Here is a tiny trained network, its code and every weight. The questions are about switching its units off for an input and a class, where a switched-off unit gives its printed mean instead of its output.

import numpy as np


def w(rows, s, z=0):
    codes = np.array(rows[::2]) - 128.0
    scale = np.full(codes.shape[1], s)
    scale[-1] = z or s
    return codes * scale


def f(y):
    return y / 2 * (1 + np.tanh(0.7978845608 * (y + 0.044715 * y**3)))


def log_softmax(a):
    a = a - a.max(-1, keepdims=True)
    return a - np.log(np.exp(a).sum(-1, keepdims=True))


def net(x, mask):
    res = np.array(x, float).reshape(1, 6) / 4 @ E
    y = f(res @ A[0][:, :-1].T + A[0][:, -1])
    res = res + np.where(mask, y, B[0][:, -1]) @ B[0][:, :-1]
    return log_softmax(res[-1] @ U[:, :-1].T + U[:, -1])


A, B = {}, {}
E = w([
[131,159,99,255,126,151,108],'x0',
[139,169,62,104,233,104,107],'x1',
[172,92,94,121,139,195,228],'x2',
[136,46,148,148,175,161,46],'x3',
[220,178,159,127,113,174,77],'x4',
[87,142,42,80,93,203,64],'x5',
],0.0093)
A[0] = w([
[101,144,81,124,95,157,106,88],'n0',
[135,136,153,217,154,119,152,135],'n1',
[106,130,86,122,104,151,108,73],'n2',
[254,85,75,103,114,151,150,90],'n3',
[135,86,168,45,136,121,141,131],'n4',
[110,215,116,127,67,91,165,95],'n5',
[131,123,107,112,155,102,122,183],'n6',
[184,120,165,135,131,63,139,5],'n7',
[145,44,160,136,158,142,74,104],'n8',
[93,144,121,204,105,143,113,217],'n9',
[97,98,154,118,62,153,132,137],'n10',
[171,100,144,164,164,70,152,91],'n11',
[107,83,179,146,92,160,127,79],'n12',
[180,128,120,114,97,145,119,160],'n13',
[144,92,153,63,137,136,129,131],'n14',
[84,74,98,141,131,112,153,188],'n15',
[183,108,158,139,158,76,136,84],'n16',
[161,106,107,119,152,190,191,46],'n17',
[114,134,69,142,102,193,106,181],'n18',
[123,164,134,124,155,75,105,46],'n19',
[99,157,127,103,94,89,63,133],'n20',
[128,132,138,142,59,110,150,84],'n21',
[123,174,170,125,92,62,52,117],'n22',
[125,65,130,129,158,166,89,56],'n23',
[223,205,182,93,129,157,75,208],'n24',
[83,124,90,104,110,157,115,63],'n25',
[103,114,84,103,116,174,98,54],'n26',
[132,187,94,107,79,98,163,42],'n27',
[118,113,131,61,122,124,114,105],'n28',
[103,150,145,68,146,103,147,119],'n29',
[83,79,56,152,113,92,152,126],'n30',
[102,104,153,166,175,80,172,71],'n31',
[145,108,91,181,126,153,147,72],'n32',
[80,118,183,119,53,170,139,88],'n33',
[136,102,169,127,52,133,125,123],'n34',
[121,123,181,141,102,150,144,40],'n35',
[62,81,95,120,122,78,138,128],'n36',
[146,52,120,151,155,130,93,110],'n37',
[162,153,90,119,180,108,134,111],'n38',
[132,152,85,95,225,117,125,102],'n39',
[115,134,97,113,122,148,111,16],'n40',
[134,112,175,45,125,113,126,40],'n41',
[114,126,128,175,130,109,93,106],'n42',
[134,183,122,125,122,102,168,113],'n43',
[161,110,98,127,121,170,180,43],'n44',
],0.012,0.0013)
B[0] = w([
[182,121,164,51,174,132,184,192],'n0',
[174,187,163,51,182,120,141,223],'n1',
[169,113,180,46,147,126,175,174],'n2',
[102,113,123,183,96,92,168,205],'n3',
[147,217,161,165,186,129,101,221],'n4',
[80,154,163,116,113,223,83,238],'n5',
[118,121,93,134,142,94,99,172],'n6',
[173,90,154,87,119,157,151,198],'n7',
[57,164,151,127,46,177,73,215],'n8',
[170,202,120,137,227,118,150,214],'n9',
[156,121,59,112,193,121,118,196],'n10',
[155,88,150,35,133,159,146,218],'n11',
[127,82,68,119,200,174,73,189],'n12',
[148,130,103,177,105,69,158,160],'n13',
[112,192,156,176,176,135,135,189],'n14',
[155,167,112,209,48,104,100,204],'n15',
[148,80,142,22,85,166,141,202],'n16',
[1,71,155,192,153,86,187,202],'n17',
[183,138,184,91,142,111,158,217],'n18',
[97,61,106,129,158,126,136,195],'n19',
[85,72,159,139,142,66,199,227],'n20',
[115,100,84,88,158,154,58,180],'n21',
[53,62,151,193,159,74,247,253],'n22',
[97,160,148,123,56,179,106,187],'n23',
[178,107,77,212,14,77,123,251],'n24',
[197,100,190,74,102,115,151,188],'n25',
[158,70,206,60,106,152,174,193],'n26',
[45,140,180,99,23,200,46,205],'n27',
[153,166,163,150,180,105,162,191],'n28',
[122,181,113,142,142,103,95,207],'n29',
[193,170,105,161,50,84,121,218],'n30',
[183,115,127,79,62,132,163,228],'n31',
[87,196,142,185,220,130,145,179],'n32',
[124,99,34,108,196,129,93,213],'n33',
[135,97,59,125,172,129,110,199],'n34',
[157,71,87,102,147,146,109,164],'n35',
[184,129,106,191,37,56,130,235],'n36',
[82,176,184,121,30,196,100,192],'n37',
[109,77,64,109,162,155,69,196],'n38',
[130,66,41,128,189,155,72,251],'n39',
[168,85,136,76,124,141,154,154],'n40',
[154,250,148,136,215,115,132,210],'n41',
[92,152,172,140,197,124,148,178],'n42',
[95,148,121,86,68,208,67,188],'n43',
[66,86,155,172,161,102,168,183],'n44',
],0.0064,0.0075)
U = w([
[197,96,202,39,110,133,188,1],'0',
[15,81,173,181,135,88,217,92],'1',
[53,173,176,117,59,205,57,125],'2',
[139,89,34,114,175,143,75,88],'3',
[165,253,177,156,191,117,146,229],'4',
[201,140,108,190,28,69,141,231],'5',
],0.012,0.00098)

Each question gives the input, the list of numbers given to net, and the class t.
The units are the neurons (one row each of A and B). Each row of codes is followed by its name. A weight is (code - 128) times the scale printed after its matrix; where a second scale follows, it is the last column's (A, B and U).
mask holds one flag per neuron, in row order. A switched-off neuron (its flag False) gives its mean, the last column of its row in B, instead of its output. The means were averaged over made-up inputs and are rounded, as every weight is.
A unit's drop is (log p(t) with every unit on - log p(t) with that unit switched off) / (log p(t) with every unit on - log p(t) with every unit switched off).
The circuit of an input: a set's keep is (log p(t) with only the set's units on - log p(t) with every unit switched off) / (log p(t) with every unit on - log p(t) with every unit switched off). Starting from the 12 units with the biggest drops (on a tie, the unit counted first), units are removed one at a time, each time the one whose removal leaves the highest keep (on an exact tie, the one counted first), for as long as the keep stays at least 0.8.
circuit, biggest first: the units of the circuit, biggest drop first
unit that matters most: the unit with the biggest drop
top k neurons: the k neurons with the biggest drops, biggest first
drop of u: that unit's drop, to one decimal
input [-1,1,2,3,5,4], class 5: unit that matters most => n24
input [7,-7,-2,7,2,-5], class 2: top 4 neurons => (n8, n37, n23, n39)
input [-5,-6,2,-4,-1,2], class 3: circuit, biggest first => (n33, n10)
input [-1,-7,8,7,-2,-1], class 1: top 3 neurons => (n17, n44, n3)
input [0,6,2,-3,-3,-5], class 3: circuit, biggest first => (n39, n38)
input [0,6,-2,-6,-1,0], class 2: circuit, biggest first => (n27, n43)
input [1,-4,-4,-5,-2,-3], class 2: circuit, biggest first => (n5, n27)
input [0,1,-6,-8,-8,-4], class 2: top 4 neurons => (n5, n27, n43, n24)
input [-7,-3,1,-6,1,1], class 4: circuit, biggest first => (n41, n4)
input [-8,-1,-5,6,-7,-6], class 4: top 2 neurons => (n41, n4)
input [-8,5,5,7,3,-2], class 4: top 3 neurons => (n41, n4, n14)
input [7,-3,-6,-2,-8,-5], class 5: top 3 neurons => (n36, n31, n30)
input [8,-8,3,-6,1,5], class 3: top 2 neurons => (n33, n21)
input [6,-3,-1,2,6,3], class 4: unit that matters most => n9
input [5,-8,-1,-7,-1,4], class 3: top 3 neurons => (n33, n10, n34)
input [4,8,-2,-7,2,-4], class 3: top 2 neurons => (n39, n38)
input [1,-1,-5,1,-1,4], class 1: circuit, biggest first => (n22, n20)
input [5,3,0,3,-2,-5], class 0: circuit, biggest first => (n11, n31)
input [-3,-4,-7,6,8,-4], class 5: top 2 neurons => (n24, n17)
input [5,2,8,-3,-2,2], class 1: circuit, biggest first => (n17)
input [1,6,6,6,7,-4], class 5: top 4 neurons => (n24, n3, n22, n5)
input [6,-5,7,-5,4,-1], class 1: top 2 neurons => (n17, n44)
input [-8,-3,4,4,-5,-6], class 4: circuit, biggest first => (n4, n41)
input [1,-5,-3,2,-8,-8], class 0: drop of n8 => 0.0
